Below are the code and all the weights of a small trained network. Each question names an input and a target symbol and asks about switching units off, where a switched-off unit gives its printed mean instead of its output.

import numpy as np


def w(rows, s, z=0):
    codes = np.array(rows[::2]) - 128.0
    scale = np.full(codes.shape[1], s)
    scale[-1] = z or s
    return codes * scale


def norm(h):
    return h / np.sqrt((h * h).mean(-1, keepdims=True) + 1e-5)


def f(y):
    return y / 2 * (1 + np.tanh(0.7978845608 * (y + 0.044715 * y**3)))


def softmax(a):
    e = np.exp(a - a.max(-1, keepdims=True))
    return e / e.sum(-1, keepdims=True)


def log_softmax(a):
    a = a - a.max(-1, keepdims=True)
    return a - np.log(np.exp(a).sum(-1, keepdims=True))


def net(x, mask):
    ids = ['βγδεζθλμστψω'.index(c) for c in x.split()]
    T = len(ids)
    res = E[ids] + P[:T]
    u = 0
    for l in range(3):
        q, k, v = (norm(res) @ M[l].T for M in (Q, K, V))
        z = softmax(np.where(np.tri(T) > 0, q @ k.T / 2**0.5, -1e9)) @ v
        res = res + np.where(mask[u], z, O[l][:, -1]) @ O[l][:, :-1]
        u += 1
        y = f(norm(res) @ A[l][:, :-1].T + A[l][:, -1])
        res = res + np.where(mask[u : u + 4], y, B[l][:, -1]) @ B[l][:, :-1]
        u += 4
    return log_softmax(norm(res)[-1] @ U[:, :-1].T + U[:, -1])


Q, K, V, O, A, B = {}, {}, {}, {}, {}, {}
E = w([
[147,144,137,141,127,158,109,107],'β',
[117,98,108,104,114,146,111,156],'γ',
[89,127,98,95,110,137,111,99],'δ',
[112,151,132,112,128,129,116,83],'ε',
[108,132,108,114,126,153,112,112],'ζ',
[103,134,120,87,122,137,113,88],'θ',
[155,112,121,126,90,170,101,134],'λ',
[177,128,221,199,244,68,193,253],'μ',
[88,120,124,164,99,125,122,104],'σ',
[154,132,128,156,108,159,102,132],'τ',
[153,122,156,112,108,169,116,103],'ψ',
[124,115,117,85,91,160,108,108],'ω',
],0.0028)
P = w([
[164,252,90,119,178,103,110,143],'0',
[140,143,81,132,251,157,130,131],'1',
[112,101,98,140,209,141,83,108],'2',
[117,104,111,134,170,148,135,106],'3',
[126,113,162,139,104,80,40,112],'4',
[125,149,152,127,47,72,136,132],'5',
[138,117,133,142,87,128,122,108],'6',
[134,157,137,151,77,132,242,127],'7',
[131,87,100,150,143,215,247,105],'8',
[189,126,185,173,83,176,158,96],'9',
[176,49,138,181,146,202,122,109],'10',
],0.0024)
Q[0] = w([
[119,174,185,101,81,40,32,157],'0.h1',
[134,225,133,81,17,89,254,166],'0.h1',
],0.0069)
K[0] = w([
[121,89,93,134,247,180,105,125],'0.h1',
[118,63,138,132,129,98,2,80],'0.h1',
],0.0087)
V[0] = w([
[14,165,106,129,111,24,131,116],'0.h1',
[127,131,159,2,139,107,137,92],'0.h1',
],0.0031)
O[0] = w([
[76,111,208,49,107,81,1,124,206],'0.h1',
[221,26,82,141,158,10,137,70,1],'0.h1',
],0.0036,0.00051)
A[0] = w([
[153,144,121,197,76,131,69,162,240],'0.n1',
[113,132,41,208,179,89,182,75,140],'0.n2',
[174,132,209,145,150,122,83,161,4],'0.n3',
[177,133,150,138,140,254,96,160,159],'0.n4',
],0.0024,0.0022)
B[0] = w([
[79,89,135,37,89,154,179,85,248],'0.n1',
[187,139,105,40,101,169,87,149,159],'0.n2',
[187,220,134,106,198,52,199,189,81],'0.n3',
[5,182,68,72,96,72,116,107,225],'0.n4',
],0.0028,0.0017)
Q[1] = w([
[104,117,154,48,2,200,144,75],'1.h1',
[184,188,154,166,198,31,157,235],'1.h1',
],0.0056)
K[1] = w([
[115,55,203,206,138,124,186,223],'1.h1',
[98,136,72,127,107,185,55,2],'1.h1',
],0.0051)
V[1] = w([
[145,187,146,201,250,52,131,240],'1.h1',
[96,197,119,100,92,106,170,133],'1.h1',
],0.0021)
O[1] = w([
[124,118,162,66,121,86,252,154,254],'1.h1',
[159,95,131,150,121,80,102,152,140],'1.h1',
],0.0039,0.0024)
A[1] = w([
[69,28,111,226,104,151,78,103,36],'1.n1',
[108,139,112,4,123,88,216,173,141],'1.n2',
[131,176,185,177,137,124,75,185,218],'1.n3',
[106,96,76,72,58,79,164,61,251],'1.n4',
],0.003,0.0012)
B[1] = w([
[197,201,135,2,151,146,129,104,138],'1.n1',
[222,114,164,119,227,176,66,245,254],'1.n2',
[106,109,142,47,122,122,251,44,143],'1.n3',
[199,79,196,165,235,201,199,153,244],'1.n4',
],0.0026)
Q[2] = w([
[91,210,25,45,158,61,80,72],'2.h1',
[145,233,227,206,1,79,140,128],'2.h1',
],0.0031)
K[2] = w([
[162,189,67,67,73,105,85,53],'2.h1',
[63,2,116,160,145,164,82,208],'2.h1',
],0.0042)
V[2] = w([
[143,252,190,176,195,50,217,100],'2.h1',
[49,120,103,99,223,182,129,134],'2.h1',
],0.0028)
O[2] = w([
[96,74,151,115,61,174,139,3,207],'2.h1',
[144,175,108,66,66,79,196,148,250],'2.h1',
],0.0038,0.0017)
A[2] = w([
[161,149,72,104,168,87,64,147,207],'2.n1',
[157,190,170,126,199,70,138,248,5],'2.n2',
[162,118,132,140,45,125,80,147,145],'2.n3',
[2,106,215,99,73,118,127,128,97],'2.n4',
],0.0043,0.0014)
B[2] = w([
[113,114,181,166,101,98,150,162,163],'2.n1',
[144,178,122,3,205,206,104,71,167],'2.n2',
[151,101,152,90,213,141,83,88,109],'2.n3',
[133,99,157,226,146,188,81,153,250],'2.n4',
],0.0039,0.0017)
U = w([
[154,182,157,5,215,175,159,158,234],'β',
[129,73,181,189,126,157,206,180,192],'γ',
[104,152,81,94,66,164,132,47,53],'δ',
[117,107,177,95,140,34,90,130,53],'ε',
[97,138,138,73,61,64,119,116,91],'ζ',
[28,154,214,169,105,174,38,166,180],'θ',
[129,68,159,90,132,110,85,3,12],'λ',
[47,199,77,122,48,167,158,115,10],'μ',
[152,73,139,128,144,38,108,98,83],'σ',
[135,211,43,167,103,141,151,215,115],'τ',
[237,120,121,191,203,82,89,197,116],'ψ',
[228,101,31,203,123,156,140,78,208],'ω',
],0.0058,0.0013)

Each question gives the input, a string of symbols that net reads in full, and the target symbol t.
The units are the heads (2 rows each of Q, K, V and O) and the neurons (one row each of A and B). Each row of codes is followed by its name. A weight is (code - 128) times the scale printed after its matrix; where a second scale follows, it is the last column's (O, A, B and U).
mask holds one flag per unit, layer by layer, with each layer's heads first. A switched-off unit (its flag False) gives its mean, the last column of its rows in O or B, instead of its output. The means were averaged over made-up inputs and are rounded, as every weight is.
A unit's drop is (log p(t) with every unit on - log p(t) with that unit switched off) / (log p(t) with every unit on - log p(t) with every unit switched off).
The circuit of an input: a set's keep is (log p(t) with only the set's units on - log p(t) with every unit switched off) / (log p(t) with every unit on - log p(t) with every unit switched off). Starting from the 12 units with the biggest drops (on a tie, the unit counted first), units are removed one at a time, each time the one whose removal leaves the highest keep (on an exact tie, the one counted first), for as long as the keep stays at least 0.8.
circuit, biggest first: the units of the circuit, biggest drop first
top k neurons: the k neurons with the biggest drops, biggest first
top k neurons in layer l: the k neurons of layer l with the biggest drops, biggest first
input δ σ ω σ σ ζ δ, target θ: top neuron : [1.n2]
input σ δ ε γ, target θ: circuit, biggest first : [0.h1, 2.n4]
input σ ω μ σ λ, target β: circuit, biggest first : [1.n2, 1.h1]
input ε λ σ λ θ, target τ: circuit, biggest first : [0.h1, 2.h1]
input λ σ σ ζ σ ζ λ ω, target θ: top 2 neurons : [1.n2, 2.n4]
input σ ω ε σ θ ψ λ θ δ, target ω: circuit, biggest first : [0.h1, 1.h1, 1.n2, 2.h1]
input σ ω β ε β, target ψ: circuit, biggest first : [2.h1, 0.h1]
input ω λ λ τ ψ ψ δ θ, target ω: circuit, biggest first : [0.h1, 1.h1]
input ω σ ζ, target ψ: circuit, biggest first : [2.h1, 0.h1, 1.h1]
input σ τ σ σ γ λ ζ, target θ: circuit, biggest first : [1.h1, 2.h1, 2.n1]
input ζ σ ε δ, target ζ: top 2 neurons in layer 1 : [1.n2, 1.n1]
input μ σ ε ε ω σ ζ σ σ σ μ, target θ: top 3 neurons : [1.n4, 1.n2, 2.n4]
input ψ θ ω μ τ, target β: top 4 neurons : [0.n1, 1.n2, 2.n2, 0.n3]
input σ λ σ, target θ: top 2 neurons : [2.n4, 1.n2]
input ε σ σ, target λ: top 3 neurons : [1.n1, 1.n2, 0.n4]
input σ ψ ε θ, target θ: circuit, biggest first : [0.h1, 2.n4]
input θ σ β σ ω σ σ ε ψ ζ, target θ: circuit, biggest first : [0.h1, 2.h1, 1.n2, 1.h1]
input τ γ ζ λ σ μ, target β: circuit, biggest first : [2.n2]
input μ σ β ψ λ, target β: top 3 neurons : [1.n2, 2.n2, 0.n3]
input ω ψ ε ψ, target ψ: top 2 neurons in layer 0 : [0.n2, 0.n3]
input δ σ σ μ σ μ, target θ: top 4 neurons : [2.n4, 1.n1, 1.n2, 1.n4]
